  66   110    21   188  -507   141   249   531   207   -78    60  -136   -57   -62
  87   162   -74    -8  -507   149    16   137    53   302    59    99    25   195
  49   342   -58   -37  -507  -161   -80   -46  -128  -120  -144  -209   -19    65
  68   -36   125    89  -507   -17   280    63   -47    53   -68   126   393   -12
 -97   264  -153     1  -507   -16    88   300  -104   160  -238  -129    16  -134
 141  -128   -57   109  -507    76    19  -150    -2  -278    17    17   195    -1
 -13   182  -158  -154  -507    61   339   261  -107   -22  -224   -64   384  -267
  15  -251   330    87  -507    16     9  -221   171    60   278   223   -11   128
  20  -245   133   175  -507   123   -68  -229   -28   -82   255   141  -132    51
 -45    78    79   -80  -507   170   418   330    80   -49   101     2    56  -314
 158  -276   -74   115  -507   233     6   -46   193  -127   106   125   130    76
 180   -42    72   346  -507   161   -72   282   260   128   152    19  -170   324
==> -62

33  51  24  38  36  38  40  42
62  48  39  33  40  26  48  53
12  29  40  45  39  57  31  19
33  48  25  40  37  39  38  42
84  57  39  30  40   5  58  70
==> 42

40  32  56  29  18  26
28  86  37  41  22  59
38  53  28  54  44  32
82  36  64  51  61  12
83  60  57  60  71  30
37   5  56  48  65  81
==> 26

79  34  55  56  73  53  32  57  36  79  46
12  34  69  24  71  73  33  51  37  53  54
92  50  43  66  26  75  73  62  55  61  76
28  97  71  76  45  57  46  49  58  69  28
61  41  65  17  37  48  91  51  60  69  41
44  85  62  88  35  44  65  36  74  46  55
==> 46

110   56  455  202  802  132  766  644
237   74  461  261  222  310  399  486
391  157  413  422  383  240  413  378
278  688  361  333  321  350  264  340
402  305  269  687  361  334  465  488
314  379  209  636  267  487  538  459
==> 644

970   62   54  128  960  974   62   71  898   86   76   68
645  755  664   57  937  905   58  654  935  676   49  602
964   71   75   57  949  935   57   78  967   60   49   57
927  206   84   58  966  948   59  132  946  114   52  101
895   38   49  962   81  650  935   67  202   49  934   63
 75  943  956  956   80   66  935  938   53  944  947  959
 59  907  936  957   46   57  951  959   65  953  957  948
908   98   96   69  957  951   61  133  921  119   48   81
 44  960  945   69  319   56  551  923  130  937  326  970
967   43   40   92  933  970   89   89  921   81  115   64
961   57   58  571  946  965   59   50  961   82   75   51
==> 68

-632  -161    -2  -110    81  -172   417  -173   -29  -240   342  -425   -19  -189  -539
-396   246   278    11  -474   -49    95  -428   -27  -168   -65  -392  -615  -252  -336
 -35  -462    81   -42   -18  -221   -52   -10    79  -301  -220  -687  -743  -482  -407
 564  -672    99  -266  -400    54    18  -455   -69  -106   -82   108  -123  -224  -227
 212   504   192   155   145  -253  -304  -454    59  -452  -158  -138  -540   172    23
  96   278    66  -272  -332    18  -250  -348   -28  -198    22  -709   417    87   360
 123   244   379  -723   -64  -321    45    40    60  -133   178  -542    -4   163   247
-292   488   216  -528  -487  -273   136   -89  -759   -42   -54  -240  -500  -538  -106
 -53   247   447  -561  -532  -267   377   164  -473    91    33  -237  -463  -231    -7
==> -539

453  510  525  416  418  498  529  412  483
879   58   75  861  878   62   84  864   78
639  286  262  702  704  311  255  710  331
468  467  445  511  510  485  441  515  499
306  677  709  220  220  644  717  212  615
612  363  410  530  534  331  419  525  303
==> 483

8  6  4  7  2  4  4  5  3  7  4  3  5  4
5  5  5  5  6  5  3  5  2  5  5  8  5  6
4  6  5  6  3  4  7  6  5  6  6  3  8  7
5  6  2  6  4  5  6  5  4  4  4  6  5  6
6  5  3  4  6  6  5  6  6  7  5  2  6  4
1  3  5  3  4  5  4  6  3  2  4  5  5  6
4  4  6  3  5  4  5  3  5  8  4  4  4  6
==> 4
---
[[ 17   4 -19 -16   2 -49]
 [ 18  21  40   8  -1  -3]
 [-23 -17  -9   6  -6  36]] => 36

[[ 12 -51  -4 -28 -10]
 [ 18 -21   9 -24 -21]
 [ 10   3  10 -11 -15]] => -15

[[ 19  41  34  36 -45]
 [ -8  20  36  33   3]
 [ 23  40  40  28 -45]] => -45

[[-48 -41 -18 -24 -36  36 -27]
 [-42 -34 -15 -27 -33  30 -17]
 [-34 -24 -10 -12 -23  25 -20]] => -20

[[-21  32  32  34   6 -24 -31]
 [ 18 -29 -24 -31 -13  27  39]
 [ 18 -30 -25 -31 -13  28  40]] => 40

[[-34 -26 -36 -10  32  44]
 [-36 -29 -37 -15  33  46]
 [-34 -28 -36 -15  32  45]] => 45

[[ 34 -25 -44  -9 -33]
 [ 33 -23 -44  -8 -33]
 [ 22   2 -34   1 -29]] => -29

[[15  7  6  6]
 [26 16 17 19]
 [27 24 39  5]] => 5
---
18,-2,10,22,14,-1,15
-33,34,-26,-27,-36,49,-31
-39,37,-29,-23,-21,44,-35
out -26

42,60,60,51,45
19,23,21,77,17
out 60

2417,8429,5075,3917,5878
3173,1698,3752,6503,6520
5070,2391,7113,5301,2005
out 3752

5,5,1,6,6,5
6,7,1,1,2,1
out 1

5282,1767,5190,4458,6267,5918
6164,4616,6541,8104,7358,6845
6151,8152,5864,6602,6252,3854
out 6541

25,47,73,45,28,52,45
18,45,76,45,16,53,43
68,52,34,54,65,49,54
out 76

6882,8368,6077,7453,2724,7397
2747,2075,8172,3383,9135,2066
out 6077

-19,-34,-3,-27,39
36,-33,17,-19,-26
out -3
---
[9671 2610 1592 9279] gives 9671
[44 23 19 19 81 77] gives 44
[ 543 -650   74  474 -329  408  188] gives 543
[  86 -338  630 -158 -856   -1] gives 86
[687 123 320 825] gives 687
[340 558 195 804  33 704] gives 340
---
[-20  41  25 -48 -11  13] -> 13

[[  3  -9 -18  -5]
 [ 27 -42 -15   9]
 [ 14 -12 -22 -10]] -> -5

[-28 -39  -4   2 -42 -30] -> -30

[23  5  7 23 40] -> 40

[[18 14 11 23 22 22]
 [38 21 12 51 21 20]
 [27 25 28 46 30 22]] -> 22

[-28 -45 -50 -32 -25 -40] -> -40

[ 20  36 -39   9] -> 9

[ 22  -3  -6 -49  48 -51] -> -51
---
array([[-871,   88, -969,  356, -351, -447,   67],
       [-264,  390, -264, -999, -228,  700,   88]]) ⇒ 88

array([[-647,  185,  724,  675,  520, -726,  126],
       [ 380, -708, -853, -554,  218,  908,  623],
       [-743, -814,  236, -772, -481,  295,  129]]) ⇒ -708

array([[2778, 4586, 3847, 3415, 4536, 5586],
       [7892, 6091, 4991, 6747, 2911, 2614],
       [8646, 6560, 5663, 6880, 3049, 3055]]) ⇒ 6091

array([[ 52, 110, 188,  90, 211, 225],
       [ 72, 164, 234, 122, 204, 159]]) ⇒ 110

array([[5, 4, 5, 7, 4, 0],
       [3, 5, 4, 5, 5, 4],
       [4, 5, 7, 0, 5, 8]]) ⇒ 5

array([[ 371,  -27,  191,  162,  216,  261, -416],
       [ 367, -567, -421, -333, -384,  130,  178],
       [ -30,  555,  429,  606,  472,  214, -224]]) ⇒ -567

array([[6588, 5307, 7400, 9395, 7054, 4959, 8312],
       [6588, 3227, 7400, 9766, 7054, 4959, 8312]]) ⇒ 5307

array([[65, 12, 37,  8, 59],
       [29, 40, 32, 84, 20]]) ⇒ 12

array([[7714, 4116, 4968, 6456, 6494, 6099, 6397],
       [5305, 5760, 2649, 9124, 9805, 8836, 7707],
       [7184, 6160, 7900, 9254, 6361, 9090, 7055]]) ⇒ 5760
---
[[-14  37  11 -34]
 [-15  39  14 -34]
 [-16  37  17 -33]] yields -34

[[ 324 -176 -639  232 -406]
 [-239  277  643 -111  512]
 [ 230  454   73  882 -496]] yields -406

[[142  47 116  46 152 206]
 [177  87 166  79 215 206]
 [ 69 130 201 109 146 186]] yields 206

[[1 2 4 4 4 4]
 [3 7 8 7 9 6]
 [7 3 4 8 3 7]] yields 4

[[2879 9282 6611 4153 7912]
 [8039 6485 8493 4751 5418]
 [4961 7459 2289 7235 6090]] yields 7912

[[7304 5674 9338 4407 6351 9713 6569]
 [9899 9698 5222 9064 2944 5416 3324]
 [3290 3962 3192 2759 8108 8455 7059]] yields 6569
---
[20 18 43  5 25] >> 43, 43

[[  1  -7  44  -8  43  45  -5]
 [ 18 -13 -43  20 -32 -38  31]
 [ 12 -13 -12  17  -2 -19  24]] >> 20, 45

[-23 -26  10  -2  22  19  39] >> -2, 39

[[ 30 -37  14 -38 -37]
 [ -2 -17 -12 -21 -17]
 [-15  25  -1  23  25]] >> -12, 30

[-39   9   7  15  40] >> 7, 40

[ 19 -40 -25 -15 -20  20  12] >> -15, 20
---
[[  6  46  -6  10 -28   0  -7]
 [ 11   0   7  -8   1  -3   1]
 [  9   8  -5  -4   0  13  -9]] >> -8

[38  7 16 15] >> 16

[[  1 -19  -8 -28  43  43  -3]
 [ 14  -8  -9  -4   3 -36  17]] >> -19

[[-31 -26  -6  17]
 [-10 -44  17  15]
 [-19 -10  -6 -47]] >> -31

[[-12 -37  -1   8 -41]
 [-32 -33 -14 -10  -5]] >> -33

[ 11  -4 -28  23  35  41] >> 11
---
122	31	130	210 value 130
-29	14	-48	7	44	-12 value 44
7	2	7	6 value 7
679	240	768	687	484	596 value 484
227	53	72	207 value 72
205	82	58	239 value 58
46	3	86	47 value 86
